Below is a small trained network, with its code and all its weights. Each question gives an input and a class and asks what happens when units are switched off, that is, made to give their printed mean instead of their output.

import numpy as np


def w(rows, s, z=0):
    codes = np.array(rows[::2]) - 128.0
    scale = np.full(codes.shape[1], s)
    scale[-1] = z or s
    return codes * scale


def norm(h):
    return h / np.sqrt((h * h).mean(-1, keepdims=True) + 1e-5)


def f(y):
    return np.maximum(y, 0)


def log_softmax(a):
    a = a - a.max(-1, keepdims=True)
    return a - np.log(np.exp(a).sum(-1, keepdims=True))


def net(x, mask):
    res = np.array(x, float).reshape(1, 4) / 4 @ E
    u = 0
    for l in range(4):
        y = f(norm(res) @ A[l][:, :-1].T + A[l][:, -1])
        res = res + np.where(mask[u : u + 6], y, B[l][:, -1]) @ B[l][:, :-1]
        u += 6
    return log_softmax(norm(res)[-1] @ U[:, :-1].T + U[:, -1])


A, B = {}, {}
E = w([
[153,174,109,2,164,93,114,184,196],'x0',
[70,235,156,108,100,81,157,136,87],'x1',
[120,143,98,213,204,93,171,219,106],'x2',
[137,133,131,151,113,86,149,117,156],'x3',
],0.0091)
A[0] = w([
[90,91,225,136,77,169,83,55,150,132],'L0N0',
[140,128,140,171,133,148,190,200,114,104],'L0N1',
[138,136,254,135,114,155,92,53,129,142],'L0N2',
[177,84,148,88,140,171,93,101,200,47],'L0N3',
[152,140,91,86,147,112,141,221,168,3],'L0N4',
[80,114,79,22,76,98,70,127,205,105],'L0N5',
],0.0082,0.0031)
B[0] = w([
[127,101,148,102,192,117,164,236,161,255],'L0N0',
[154,120,160,133,136,183,137,50,72,197],'L0N1',
[2,133,109,87,149,88,141,164,107,229],'L0N2',
[171,109,184,89,99,84,84,50,160,203],'L0N3',
[23,84,220,112,152,112,121,141,169,199],'L0N4',
[227,122,85,223,52,204,96,154,42,236],'L0N5',
],0.0088,0.0066)
A[1] = w([
[129,2,117,138,178,170,153,139,182,169],'L1N0',
[97,83,105,157,153,119,128,154,132,104],'L1N1',
[148,96,129,91,146,140,121,144,129,181],'L1N2',
[110,132,99,137,127,150,103,181,138,155],'L1N3',
[105,132,104,116,157,117,134,170,126,6],'L1N4',
[63,83,134,87,169,74,128,162,161,209],'L1N5',
],0.009,0.0023)
B[1] = w([
[196,169,72,188,94,178,235,115,151,255],'L1N0',
[237,131,132,46,129,72,142,120,119,182],'L1N1',
[102,140,52,157,170,28,187,61,183,175],'L1N2',
[155,211,105,85,241,105,148,110,199,156],'L1N3',
[89,104,187,212,68,173,113,117,95,152],'L1N4',
[50,2,158,140,99,132,73,149,216,237],'L1N5',
],0.0068,0.009)
A[2] = w([
[28,133,197,170,122,85,75,176,69,106],'L2N0',
[204,72,170,190,128,104,93,85,149,70],'L2N1',
[47,180,153,168,87,95,75,170,155,13],'L2N2',
[168,2,106,106,140,130,94,151,147,1],'L2N3',
[237,214,117,102,82,155,107,102,130,198],'L2N4',
[47,76,167,72,168,62,120,211,134,26],'L2N5',
],0.0071,0.002)
B[2] = w([
[154,183,111,99,92,82,58,136,86,237],'L2N0',
[126,109,85,110,137,197,51,119,109,218],'L2N1',
[154,98,103,109,48,202,81,88,140,194],'L2N2',
[125,59,208,148,167,119,80,74,222,225],'L2N3',
[163,42,2,155,100,132,97,157,69,223],'L2N4',
[94,221,125,168,56,163,43,132,129,254],'L2N5',
],0.0095,0.0059)
A[3] = w([
[147,101,93,129,38,105,151,211,144,187],'L3N0',
[162,79,124,178,155,178,167,154,218,255],'L3N1',
[49,250,181,182,135,81,154,143,68,200],'L3N2',
[121,125,120,198,56,69,143,188,90,215],'L3N3',
[194,176,18,137,144,82,178,136,1,215],'L3N4',
[112,60,217,143,201,131,171,139,253,6],'L3N5',
],0.0077,0.0019)
B[3] = w([
[103,183,88,71,156,180,76,226,121,201],'L3N0',
[57,90,114,253,181,72,209,156,115,255],'L3N1',
[124,22,207,112,99,146,43,114,139,200],'L3N2',
[131,200,161,106,147,173,121,94,133,202],'L3N3',
[182,190,136,54,157,53,232,77,123,227],'L3N4',
[36,107,151,79,126,139,176,106,194,220],'L3N5',
],0.012,0.0083)
U = w([
[10,73,160,178,156,120,178,145,234,254],'0',
[46,182,216,105,44,160,41,174,134,226],'1',
[202,50,56,153,109,147,78,145,134,77],'2',
[161,219,71,30,108,136,141,170,74,28],'3',
[193,150,119,207,171,98,239,101,84,24],'4',
[162,173,255,76,119,91,144,36,73,32],'5',
],0.015,0.00096)

Each question gives the input, the list of numbers given to net, and the class t.
The units are the neurons (one row each of A and B). Each row of codes is followed by its name. A weight is (code - 128) times the scale printed after its matrix; where a second scale follows, it is the last column's (A, B and U).
mask holds one flag per neuron, layer by layer. A switched-off neuron (its flag False) gives its mean, the last column of its row in B, instead of its output. The means were averaged over made-up inputs and are rounded, as every weight is.
A unit's drop is (log p(t) with every unit on - log p(t) with that unit switched off) / (log p(t) with every unit on - log p(t) with every unit switched off).
The circuit of an input: a set's keep is (log p(t) with only the set's units on - log p(t) with every unit switched off) / (log p(t) with every unit on - log p(t) with every unit switched off). Starting from the 12 units with the biggest drops (on a tie, the unit counted first), units are removed one at a time, each time the one whose removal leaves the highest keep (on an exact tie, the one counted first), for as long as the keep stays at least 0.8.
units of the circuit, in order: the units of the circuit, biggest drop first
most important unit: the unit with the biggest drop
top k neurons: the k neurons with the biggest drops, biggest first
top k neurons in layer l: the k neurons of layer l with the biggest drops, biggest first
drop of u: that unit's drop, to one decimal
input [-3,-5,1,-5], class 4: units of the circuit, in order -> (L1N0, L1N5)
input [7,0,-4,-8], class 2: units of the circuit, in order -> (L0N5)
input [8,1,-1,-1], class 3: units of the circuit, in order -> (L0N5, L1N5)
input [-3,6,1,3], class 5: top 3 neurons -> (L0N0, L1N5, L0N4)
input [5,1,3,-4], class 1: top 2 neurons -> (L0N4, L2N5)
input [8,0,-8,6], class 2: top 4 neurons -> (L0N5, L0N3, L1N0, L2N0)
input [3,-7,-1,-2], class 2: top 2 neurons -> (L0N3, L1N5)
input [-5,1,-3,-6], class 1: top 2 neurons -> (L0N2, L2N5)
input [6,2,1,7], class 1: top 2 neurons -> (L0N4, L1N0)
input [7,1,-4,-7], class 3: top 3 neurons in layer 3 -> (L3N4, L3N2, L3N1)
input [-7,-7,5,-5], class 4: units of the circuit, in order -> (L1N5, L1N0)
input [7,4,0,-7], class 3: top 4 neurons -> (L0N5, L0N2, L0N0, L1N5)
input [6,-5,-1,8], class 2: top 2 neurons -> (L0N5, L1N5)
input [-6,-6,1,-1], class 4: top 3 neurons -> (L1N0, L0N4, L1N5)
input [3,0,-7,2], class 2: top 3 neurons -> (L0N5, L0N3, L1N0)
input [-2,-3,-8,-7], class 0: top 2 neurons -> (L0N0, L0N2)
input [-6,1,1,3], class 5: most important unit -> L0N4
input [1,6,-4,1], class 3: top 3 neurons -> (L0N5, L1N5, L0N4)
input [-5,1,3,4], class 5: top 2 neurons in layer 0 -> (L0N0, L0N5)
input [-7,-8,2,-8], class 4: most important unit -> L1N0
input [8,1,-3,-4], class 3: top 3 neurons in layer 0 -> (L0N5, L0N0, L0N1)
input [3,-1,-3,-2], class 2: drop of L0N3 -> 0.1
input [7,-3,-7,0], class 2: drop of L0N5 -> 1.5
input [6,6,3,-1], class 1: drop of L0N4 -> 0.5
input [-2,-8,8,-5], class 4: top 2 neurons -> (L1N5, L1N0)
